Below are the code and all the weights of a small trained network. Each question names an input and a class and asks about switching units off, where a switched-off unit gives its printed mean instead of its output.

import numpy as np


def w(rows, s, z=0):
    codes = np.array(rows[::2]) - 128.0
    scale = np.full(codes.shape[1], s)
    scale[-1] = z or s
    return codes * scale


def norm(h):
    return h / np.sqrt((h * h).mean(-1, keepdims=True) + 1e-5)


def f(y):
    return y / 2 * (1 + np.tanh(0.7978845608 * (y + 0.044715 * y**3)))


def log_softmax(a):
    a = a - a.max(-1, keepdims=True)
    return a - np.log(np.exp(a).sum(-1, keepdims=True))


def net(x, mask):
    res = np.array(x, float).reshape(1, 5) / 4 @ E
    u = 0
    for l in range(2):
        y = f(norm(res) @ A[l][:, :-1].T + A[l][:, -1])
        res = res + np.where(mask[u : u + 11], y, B[l][:, -1]) @ B[l][:, :-1]
        u += 11
    return log_softmax(norm(res)[-1] @ U[:, :-1].T + U[:, -1])


A, B = {}, {}
E = w([
[120,156,142,70,123,171,162,162,126],'x0',
[102,149,76,168,195,175,136,163,255],'x1',
[149,167,38,149,187,124,214,72,71],'x2',
[79,148,88,74,120,175,39,88,110],'x3',
[46,174,156,120,166,81,125,132,123],'x4',
],0.0075)
A[0] = w([
[168,123,139,177,101,104,172,172,127,112],'L0N1',
[96,142,84,134,99,196,66,83,100,64],'L0N2',
[182,125,116,158,56,184,139,151,143,19],'L0N3',
[118,162,148,51,123,215,199,195,101,73],'L0N4',
[190,31,62,116,140,215,128,161,89,49],'L0N5',
[141,84,125,72,139,160,132,174,131,186],'L0N6',
[144,119,73,129,172,166,187,113,74,90],'L0N7',
[2,123,138,99,215,72,152,180,82,133],'L0N8',
[147,119,104,206,154,63,49,110,119,58],'L0N9',
[117,77,108,208,111,88,92,56,147,5],'L0N10',
[78,172,145,150,132,126,119,139,117,139],'L0N11',
],0.0085,0.0028)
B[0] = w([
[128,185,176,82,156,188,178,189,138,191],'L0N1',
[213,135,164,83,191,132,160,105,149,217],'L0N2',
[64,68,110,89,150,102,153,120,116,163],'L0N3',
[124,172,130,254,170,162,70,125,36,222],'L0N4',
[50,45,66,79,82,148,174,180,106,216],'L0N5',
[132,75,149,201,73,136,112,153,129,187],'L0N6',
[53,137,154,158,108,98,113,86,167,239],'L0N7',
[125,19,80,109,88,139,152,176,112,253],'L0N8',
[148,149,142,149,116,173,103,184,45,184],'L0N9',
[68,111,149,228,138,172,129,173,41,170],'L0N10',
[122,60,121,125,126,125,165,132,146,162],'L0N11',
],0.0096,0.004)
A[1] = w([
[130,109,192,41,6,104,196,61,58,109],'L1N1',
[131,210,48,93,143,101,194,82,89,148],'L1N2',
[161,202,159,84,72,138,149,60,30,166],'L1N3',
[56,191,87,139,181,253,64,207,49,211],'L1N4',
[83,133,96,53,183,228,48,49,91,51],'L1N5',
[138,71,114,130,192,224,147,79,249,131],'L1N6',
[135,193,52,188,110,152,143,147,183,144],'L1N7',
[110,89,175,57,206,164,12,90,133,251],'L1N8',
[127,121,255,111,45,153,100,176,189,74],'L1N9',
[83,159,80,150,130,98,203,66,106,123],'L1N10',
[120,160,232,176,105,90,240,190,173,177],'L1N11',
],0.0071,0.0016)
B[1] = w([
[113,150,78,112,196,101,69,190,196,212],'L1N1',
[115,51,214,184,66,119,134,53,165,169],'L1N2',
[164,189,124,170,168,65,106,207,201,179],'L1N3',
[137,190,103,157,91,76,133,161,59,254],'L1N4',
[123,71,202,110,193,199,193,144,114,188],'L1N5',
[169,162,120,72,157,19,71,141,116,206],'L1N6',
[149,104,219,133,112,87,53,195,133,165],'L1N7',
[142,146,123,136,117,167,254,85,89,187],'L1N8',
[117,136,107,204,89,127,143,6,176,201],'L1N9',
[142,121,157,124,4,213,58,84,206,182],'L1N10',
[133,145,102,45,162,188,132,53,49,208],'L1N11',
],0.0084,0.0069)
U = w([
[140,133,147,227,121,173,135,181,48,254],'0',
[102,87,156,155,30,148,129,2,219,111],'1',
[77,5,27,41,103,142,192,189,126,210],'2',
[207,146,182,23,236,203,241,78,99,14],'3',
[181,183,114,82,179,45,41,210,211,74],'4',
[113,171,42,99,115,146,134,105,122,60],'5',
],0.013,0.0028)

Each question gives the input, the list of numbers given to net, and the class t.
The units are the neurons (one row each of A and B). Each row of codes is followed by its name. A weight is (code - 128) times the scale printed after its matrix; where a second scale follows, it is the last column's (A, B and U).
mask holds one flag per neuron, layer by layer. A switched-off neuron (its flag False) gives its mean, the last column of its row in B, instead of its output. The means were averaged over made-up inputs and are rounded, as every weight is.
A unit's drop is (log p(t) with every unit on - log p(t) with that unit switched off) / (log p(t) with every unit on - log p(t) with every unit switched off).
The circuit of an input: a set's keep is (log p(t) with only the set's units on - log p(t) with every unit switched off) / (log p(t) with every unit on - log p(t) with every unit switched off). Starting from the 12 units with the biggest drops (on a tie, the unit counted first), units are removed one at a time, each time the one whose removal leaves the highest keep (on an exact tie, the one counted first), for as long as the keep stays at least 0.8.
circuit, biggest first: the units of the circuit, biggest drop first
top k neurons: the k neurons with the biggest drops, biggest first
k most important neurons of layer l: the k neurons of layer l with the biggest drops, biggest first
input [-3,-6,6,2,-1], class 1: top neuron -> [L1N2]
input [-2,6,-7,-2,0], class 1: top 2 neurons -> [L1N9 L1N1]
input [0,-1,6,7,4], class 3: top 4 neurons -> [L0N2 L1N5 L1N9 L1N8]
input [4,1,3,5,-3], class 3: top 2 neurons -> [L0N2 L1N5]
input [-6,-2,8,-5,0], class 1: top 3 neurons -> [L1N10 L0N4 L0N7]
input [-5,7,3,-7,3], class 3: 2 most important neurons of layer 0 -> [L0N1 L0N4]
input [8,-8,7,-5,6], class 0: top 4 neurons -> [L0N4 L1N6 L1N2 L0N2]
input [6,2,5,7,1], class 3: top 3 neurons -> [L0N2 L1N5 L0N10]
input [4,-5,-2,-1,-4], class 4: top 3 neurons -> [L1N1 L0N8 L0N10]
input [-7,4,-7,-4,8], class 2: 2 most important neurons of layer 1 -> [L1N10 L1N2]
input [4,1,3,-2,-7], class 2: top 2 neurons -> [L0N5 L0N3]
input [-5,-5,-1,-6,-4], class 3: circuit, biggest first -> [L0N1 L1N11]
input [-4,-8,5,-6,6], class 4: circuit, biggest first -> [L1N1 L0N4]
input [-3,7,1,1,7], class 2: top 2 neurons -> [L0N8 L0N11]
input [3,-5,4,3,0], class 4: top 4 neurons -> [L1N3 L1N1 L1N9 L0N3]
input [3,7,-8,2,1], class 1: circuit, biggest first -> [L1N9]
input [3,-8,-3,7,-4], class 4: top 4 neurons -> [L1N1 L1N3 L1N11 L0N6]
input [-5,-1,-3,4,-7], class 2: 3 most important neurons of layer 0 -> [L0N5 L0N4 L0N3]
input [-2,7,-8,-6,-4], class 1: 2 most important neurons of layer 1 -> [L1N9 L1N1]
input [8,8,-1,4,-6], class 0: 2 most important neurons of layer 0 -> [L0N4 L0N5]
input [0,-1,4,-8,1], class 3: circuit, biggest first -> [L1N11]
input [7,-1,0,7,-1], class 0: 3 most important neurons of layer 0 -> [L0N4 L0N6 L0N3]
input [-5,-6,0,2,6], class 2: 4 most important neurons of layer 0 -> [L0N8 L0N4 L0N11 L0N1]
